Here is a tiny trained network, its code and every weight. The questions are about switching its units off for an input and a class, where a switched-off unit gives its printed mean instead of its output.

import numpy as np


def w(rows, s, z=0):
    codes = np.array(rows[::2]) - 128.0
    scale = np.full(codes.shape[1], s)
    scale[-1] = z or s
    return codes * scale


def norm(h):
    return h / np.sqrt((h * h).mean(-1, keepdims=True) + 1e-5)


def f(y):
    return y / 2 * (1 + np.tanh(0.7978845608 * (y + 0.044715 * y**3)))


def log_softmax(a):
    a = a - a.max(-1, keepdims=True)
    return a - np.log(np.exp(a).sum(-1, keepdims=True))


def net(x, mask):
    res = np.array(x, float).reshape(1, 7) / 4 @ E
    u = 0
    for l in range(3):
        y = f(norm(res) @ A[l][:, :-1].T + A[l][:, -1])
        res = res + np.where(mask[u : u + 6], y, B[l][:, -1]) @ B[l][:, :-1]
        u += 6
    return log_softmax(norm(res)[-1] @ U[:, :-1].T + U[:, -1])


A, B = {}, {}
E = w([
[82,3,93,112,97,74],'x0',
[137,96,108,44,73,228],'x1',
[178,158,51,106,127,87],'x2',
[130,129,128,132,123,126],'x3',
[124,134,123,135,122,130],'x4',
[176,98,112,192,144,171],'x5',
[120,130,120,123,145,134],'x6',
],0.012)
A[0] = w([
[122,106,100,232,109,182,75],'L0N1',
[72,143,153,112,128,80,80],'L0N2',
[136,99,166,115,158,126,59],'L0N3',
[106,82,203,137,183,74,107],'L0N4',
[4,87,251,131,142,178,1],'L0N5',
[15,182,181,38,80,69,43],'L0N6',
],0.011,0.0068)
B[0] = w([
[161,99,178,77,180,84,158],'L0N1',
[113,120,127,93,149,77,164],'L0N2',
[145,76,101,148,65,112,102],'L0N3',
[132,144,137,179,122,116,213],'L0N4',
[165,97,205,187,4,144,230],'L0N5',
[189,67,184,28,211,70,252],'L0N6',
],0.015,0.0042)
A[1] = w([
[182,47,102,186,171,174,53],'L1N1',
[75,99,90,119,124,114,106],'L1N2',
[120,67,105,62,95,181,96],'L1N3',
[72,14,87,142,115,88,54],'L1N4',
[161,147,5,92,119,68,1],'L1N5',
[60,112,120,193,143,48,79],'L1N6',
],0.02,0.0041)
B[1] = w([
[87,90,169,23,110,55,195],'L1N1',
[177,168,118,126,103,153,152],'L1N2',
[123,119,13,193,125,70,255],'L1N3',
[111,251,211,90,153,188,236],'L1N4',
[195,44,227,171,72,184,217],'L1N5',
[143,133,15,203,158,107,208],'L1N6',
],0.02,0.0094)
A[2] = w([
[105,106,57,63,81,188,144],'L2N1',
[17,48,205,218,86,188,129],'L2N2',
[101,115,171,79,168,93,229],'L2N3',
[61,101,30,115,59,204,8],'L2N4',
[110,252,172,105,131,205,24],'L2N5',
[90,33,167,100,128,111,229],'L2N6',
],0.017,0.0017)
B[2] = w([
[99,130,148,188,180,34,179],'L2N1',
[251,112,160,157,109,173,212],'L2N2',
[139,123,65,92,152,146,216],'L2N3',
[118,163,117,247,164,84,193],'L2N4',
[11,159,111,95,80,179,255],'L2N5',
[166,153,90,103,140,152,216],'L2N6',
],0.02,0.0083)
U = w([
[162,126,53,109,140,146,255],'0',
[141,114,31,219,166,71,95],'1',
[213,79,147,128,75,187,82],'2',
[48,182,80,91,116,177,81],'3',
[152,63,88,5,197,76,90],'4',
],0.011,0.0091)

Each question gives the input, the list of numbers given to net, and the class t.
The units are the neurons (one row each of A and B). Each row of codes is followed by its name. A weight is (code - 128) times the scale printed after its matrix; where a second scale follows, it is the last column's (A, B and U).
mask holds one flag per neuron, layer by layer. A switched-off neuron (its flag False) gives its mean, the last column of its row in B, instead of its output. The means were averaged over made-up inputs and are rounded, as every weight is.
A unit's drop is (log p(t) with every unit on - log p(t) with that unit switched off) / (log p(t) with every unit on - log p(t) with every unit switched off).
The circuit of an input: a set's keep is (log p(t) with only the set's units on - log p(t) with every unit switched off) / (log p(t) with every unit on - log p(t) with every unit switched off). Starting from the 12 units with the biggest drops (on a tie, the unit counted first), units are removed one at a time, each time the one whose removal leaves the highest keep (on an exact tie, the one counted first), for as long as the keep stays at least 0.8.
units of the circuit, in order: the units of the circuit, biggest drop first
unit that matters most: the unit with the biggest drop
top k neurons: the k neurons with the biggest drops, biggest first
top k neurons in layer l: the k neurons of layer l with the biggest drops, biggest first
input [1,-7,-3,2,-4,8,-1], class 4: top 2 neurons in layer 0 -> L0N1; L0N2
input [-4,-7,-8,-4,6,-5,-8], class 2: unit that matters most -> L0N5
input [-3,-1,-8,-3,-1,-8,-7], class 2: top 2 neurons -> L0N5; L1N1
input [-5,0,6,-1,4,-6,1], class 2: top 3 neurons in layer 1 -> L1N5; L1N4; L1N1
input [5,-5,-2,8,-6,2,7], class 0: top 2 neurons -> L1N6; L1N4
input [2,7,-7,-1,4,8,-6], class 4: top 2 neurons -> L1N1; L0N1
input [-8,2,-1,-6,-1,3,-6], class 3: top 3 neurons -> L1N5; L2N5; L1N3
input [7,-1,1,1,-4,-5,7], class 3: top 2 neurons -> L1N4; L2N5
input [-8,3,-8,-6,-2,-6,-3], class 2: top 3 neurons -> L0N5; L1N4; L2N2
input [-2,-3,-7,-4,2,-8,3], class 4: top 4 neurons -> L0N6; L1N5; L0N2; L2N3
input [-5,8,8,7,-6,-3,-3], class 1: units of the circuit, in order -> L1N4; L2N1
input [-7,-2,-5,-3,6,-5,-7], class 3: top 3 neurons -> L1N5; L2N5; L1N1
input [-7,-3,2,-1,5,-6,6], class 3: top 2 neurons in layer 1 -> L1N3; L1N1
input [-1,-1,1,-4,1,-7,5], class 4: unit that matters most -> L0N6
input [-6,0,-7,-5,2,-2,8], class 2: top 2 neurons -> L0N5; L2N2
input [6,-5,-6,-7,1,1,8], class 2: top 4 neurons -> L0N5; L1N3; L0N4; L2N2
input [-7,-5,1,-1,6,-2,-3], class 3: units of the circuit, in order -> L1N3; L2N5
input [6,-1,-1,-3,-1,-5,-5], class 3: top 3 neurons -> L1N4; L2N5; L1N1
input [-1,-6,-8,-7,-2,-8,7], class 2: top 2 neurons in layer 1 -> L1N3; L1N1
input [8,-2,-1,7,-5,2,1], class 3: unit that matters most -> L1N4
input [2,-2,7,-4,4,-8,6], class 4: top 2 neurons -> L0N6; L2N2
input [-2,-5,6,8,0,4,1], class 2: units of the circuit, in order -> L1N5; L1N3
input [-7,5,2,2,-6,-3,-8], class 3: top 3 neurons -> L1N3; L2N5; L1N6
input [-8,5,-7,2,6,4,5], class 3: top 4 neurons -> L2N5; L1N5; L1N3; L0N4
input [-4,7,-6,5,2,-4,-7], class 1: top 2 neurons in layer 1 -> L1N4; L1N5
input [6,-6,7,-1,-4,-1,-6], class 2: top 3 neurons in layer 1 -> L1N5; L1N3; L1N4
input [1,1,8,7,3,-2,1], class 2: units of the circuit, in order -> L1N5
input [5,-2,-1,7,4,6,-5], class 4: top 2 neurons in layer 0 -> L0N1; L0N2
